Here is a tiny trained network, its code and every weight. The questions are about switching its units off for an input and a class, where a switched-off unit gives its printed mean instead of its output.

import numpy as np


def w(rows, s, z=0):
    codes = np.array(rows[::2]) - 128.0
    scale = np.full(codes.shape[1], s)
    scale[-1] = z or s
    return codes * scale


def norm(h):
    return h / np.sqrt((h * h).mean(-1, keepdims=True) + 1e-5)


def f(y):
    return y / 2 * (1 + np.tanh(0.7978845608 * (y + 0.044715 * y**3)))


def log_softmax(a):
    a = a - a.max(-1, keepdims=True)
    return a - np.log(np.exp(a).sum(-1, keepdims=True))


def net(x, mask):
    res = np.array(x, float).reshape(1, 5) / 4 @ E
    u = 0
    for l in range(3):
        y = f(norm(res) @ A[l][:, :-1].T + A[l][:, -1])
        res = res + np.where(mask[u : u + 5], y, B[l][:, -1]) @ B[l][:, :-1]
        u += 5
    return log_softmax(norm(res)[-1] @ U[:, :-1].T + U[:, -1])


A, B = {}, {}
E = w([
[211,2,117],'x0',
[126,122,128],'x1',
[126,127,127],'x2',
[125,175,25],'x3',
[14,43,78],'x4',
],0.0068)
A[0] = w([
[194,153,34,157],'0.n0',
[202,73,214,2],'0.n1',
[215,100,92,69],'0.n2',
[120,7,98,140],'0.n3',
[172,148,128,193],'0.n4',
],0.012,0.0081)
B[0] = w([
[125,95,2,201],'0.n0',
[237,178,136,161],'0.n1',
[159,72,87,155],'0.n2',
[164,222,155,254],'0.n3',
[192,92,144,196],'0.n4',
],0.012,0.0064)
A[1] = w([
[57,144,253,130],'1.n0',
[190,141,232,149],'1.n1',
[89,167,255,28],'1.n2',
[191,71,199,4],'1.n3',
[88,218,149,37],'1.n4',
],0.0099,0.0026)
B[1] = w([
[134,37,86,225],'1.n0',
[122,167,249,252],'1.n1',
[88,28,119,215],'1.n2',
[156,202,148,161],'1.n3',
[232,136,123,177],'1.n4',
],0.011,0.0047)
A[2] = w([
[97,158,47,85],'2.n0',
[97,77,140,188],'2.n1',
[10,217,196,253],'2.n2',
[97,188,203,53],'2.n3',
[114,221,28,187],'2.n4',
],0.012,0.0054)
B[2] = w([
[153,97,223,178],'2.n0',
[158,112,102,166],'2.n1',
[53,4,125,195],'2.n2',
[125,54,122,150],'2.n3',
[71,199,132,254],'2.n4',
],0.014,0.0066)
U = w([
[180,17,214,128],'0',
[144,48,50,254],'1',
[99,249,49,130],'2',
[12,152,111,101],'3',
[235,155,218,61],'4',
],0.013,0.0069)

Each question gives the input, the list of numbers given to net, and the class t.
The units are the neurons (one row each of A and B). Each row of codes is followed by its name. A weight is (code - 128) times the scale printed after its matrix; where a second scale follows, it is the last column's (A, B and U).
mask holds one flag per neuron, layer by layer. A switched-off neuron (its flag False) gives its mean, the last column of its row in B, instead of its output. The means were averaged over made-up inputs and are rounded, as every weight is.
A unit's drop is (log p(t) with every unit on - log p(t) with that unit switched off) / (log p(t) with every unit on - log p(t) with every unit switched off).
The circuit of an input: a set's keep is (log p(t) with only the set's units on - log p(t) with every unit switched off) / (log p(t) with every unit on - log p(t) with every unit switched off). Starting from the 12 units with the biggest drops (on a tie, the unit counted first), units are removed one at a time, each time the one whose removal leaves the highest keep (on an exact tie, the one counted first), for as long as the keep stays at least 0.8.
circuit, biggest first: the units of the circuit, biggest drop first
top k neurons: the k neurons with the biggest drops, biggest first
top k neurons in layer l: the k neurons of layer l with the biggest drops, biggest first
drop of u: that unit's drop, to one decimal
input [5,-2,0,1,-4], class 1: circuit, biggest first	0.n0
input [-3,4,-4,-5,-7], class 0: top 2 neurons	2.n2; 1.n1
input [4,-5,2,2,-7], class 1: top 3 neurons in layer 0	0.n0; 0.n3; 0.n2
input [-1,5,3,1,-1], class 2: top 2 neurons in layer 2	2.n2; 2.n4
input [-8,4,-7,7,1], class 3: top 2 neurons	2.n2; 0.n3
input [1,-5,3,1,-7], class 1: circuit, biggest first	0.n0; 0.n3
input [-3,-1,-7,-8,3], class 1: top 2 neurons in layer 2	2.n0; 2.n1
input [-8,0,-2,-1,3], class 1: top 3 neurons	0.n0; 0.n3; 1.n0
input [-8,-3,-8,0,-7], class 0: top 2 neurons	0.n0; 2.n2
input [6,8,-1,3,7], class 2: top 2 neurons	0.n3; 1.n1
input [4,8,4,-7,0], class 4: top 2 neurons in layer 0	0.n1; 0.n3
input [7,0,-4,3,7], class 2: drop of 0.n3	0.8
input [7,-6,-4,5,1], class 2: drop of 1.n1	-0.1
input [3,4,2,2,4], class 2: drop of 1.n3	0.0
input [-7,4,-5,-2,8], class 1: top neuron	0.n0
input [4,-3,8,-1,-2], class 4: drop of 1.n0	0.1
